X =
array([[ 18,  75, 123,  15,  55,  68, 302,   4],
       [ 74, 528, 200,  71,   4,   6, 258,   4],
       [165, 127, 140, 308,   4,   6,  -1,   4],
       [ 29, 309,  18,  15,   4,  19,  11,   4],
       [ 41, 352,  18,  20,  19, 212, 210,   4],
       [ 41,  16,  77, 571, 508, 103, 451, 379],
       [ 85,  27,  79,  15,   4,   6,  85,   4],
       [310,  16, 109, 540,   4,   6, 207,   4],
       [ 18,  16,  18,  15, 157, 137,  97, 753],
       [ 96, 208, 360, 111,   9,   6, 237,   4],
       [112,  16,  18, 216,  61, 260, 270, 264]])
X[0][0] -> 18
X[9][1] -> 208
X[8][1] -> 16
X[4] -> [41, 352, 18, 20, 19, 212, 210, 4]
X[6][5] -> 6
X[8][5] -> 137
X[4][7] -> 4
X[7][7] -> 4
X[7][6] -> 207
X[3][7] -> 4
X[:, 7] -> [4, 4, 4, 4, 4, 379, 4, 4, 753, 4, 264]
X[9][6] -> 237
X[6][7] -> 4
X[1][1] -> 528
X[:, 5] -> [68, 6, 6, 19, 212, 103, 6, 6, 137, 6, 260]
X[5][7] -> 379
X[4][1] -> 352
X[4][6] -> 210
X[0] -> [18, 75, 123, 15, 55, 68, 302, 4]
X[7][1] -> 16
X[6] -> [85, 27, 79, 15, 4, 6, 85, 4]
X[:, 4] -> [55, 4, 4, 4, 19, 508, 4, 4, 157, 9, 61]
X[0][6] -> 302
X[0][7] -> 4
X[5] -> [41, 16, 77, 571, 508, 103, 451, 379]
X[3][0] -> 29
X[:, 6] -> [302, 258, -1, 11, 210, 451, 85, 207, 97, 237, 270]
X[4][4] -> 19
X[5][3] -> 571
X[1] -> [74, 528, 200, 71, 4, 6, 258, 4]
X[2][2] -> 140
X[8][3] -> 15

grid =
-266  -346   -40  -133  -223   282   -57   381  -273   -78  -261
-358  -117   241  -263   284   283   250   -98    -7  -410   171
  52  -525  -404  -271  -337   145  -262    28   101   -25   -31
-295  -357   -75   393   380  -116   136   237  -377  -226  -447
 478   343   202   401   -92  -425   116   219   133   501   -14
 293   -71  -314    65   -90  -177  -376  -582   348    71   282
 464   253   322   340   -46  -390   284   381    20   477   -25
grid[0, 0] => -266
grid[5, 7] => -582
grid[4, 6] => 116
grid[5] => [293, -71, -314, 65, -90, -177, -376, -582, 348, 71, 282]
grid[4, 4] => -92
grid[:, 4] => [-223, 284, -337, 380, -92, -90, -46]
grid[1] => [-358, -117, 241, -263, 284, 283, 250, -98, -7, -410, 171]
grid[6, 2] => 322
grid[4, 1] => 343
grid[4, 5] => -425
grid[3, 4] => 380
grid[3, 8] => -377
grid[1, 10] => 171
grid[4, 7] => 219
grid[0, 2] => -40
grid[2, 10] => -31
grid[1, 0] => -358
grid[1, 7] => -98
grid[6, 3] => 340
grid[6] => [464, 253, 322, 340, -46, -390, 284, 381, 20, 477, -25]
grid[3] => [-295, -357, -75, 393, 380, -116, 136, 237, -377, -226, -447]
grid[5, 5] => -177
grid[3, 9] => -226
grid[6, 5] => -390
grid[1, 9] => -410
grid[:, 0] => [-266, -358, 52, -295, 478, 293, 464]
grid[1, 5] => 283
grid[:, 8] => [-273, -7, 101, -377, 133, 348, 20]
grid[4, 8] => 133

M =
[[-1.3 -1.2 -2.1 -0.8 -0.8 -0.5  0.8 -0.1 -1.0 -1.5  2.0  0.4]
 [-1.1 -0.4 -0.4  1.2  0.5  0.2 -1.1 -1.4  0.9  1.6 -0.3  1.2]
 [-1.5 -0.9 -2.2 -1.4 -0.4  0.3 -0.9  0.1 -1.4 -2.8  2.0  1.4]
 [-1.4 -1.2 -2.2 -1.0 -0.7 -0.3  0.6 -0.1 -1.1 -1.8  2.1  0.5]
 [ 1.6  1.3  1.8  0.9 -0.8 -1.3  0.2  0.8  0.4  0.1 -1.8 -1.4]
 [-0.9 -0.5 -0.1  0.7  1.2  1.0 -1.3 -1.5  0.9  2.0 -0.7  1.0]
 [ 2.0  2.1  1.6  1.1 -1.8 -2.2  0.0  2.1 -0.1 -2.1 -0.9 -0.8]]
Rows and columns are counted from 0.
(0, 0): -1.3
(6, 4): -1.8
(4, 10): -1.8
(4, 0): 1.6
(1, 7): -1.4
(5, 7): -1.5
(5, 9): 2.0
(5, 6): -1.3
(0, 1): -1.2
(6, 7): 2.1
(4, 7): 0.8
(3, 4): -0.7
(0, 4): -0.8
(0, 6): 0.8
(6, 8): -0.1
(0, 9): -1.5
(5, 3): 0.7
(4, 2): 1.8
(3, 0): -1.4
(3, 3): -1.0
(0, 11): 0.4
(3, 11): 0.5
(4, 3): 0.9
(1, 9): 1.6
(4, 1): 1.3
(2, 3): -1.4
(2, 8): -1.4

arr =
  56 -287  492 -416  115 -116  -70  549
 378 -261  -82 -453  335 -389 -275  375
arr[-2][0]: 56
arr[0][3]: -416
arr[0][-2]: -70
arr[:, -5]: [-416, -453]
arr[:, 7]: [549, 375]
arr[-1][-7]: -261
arr[0][2]: 492
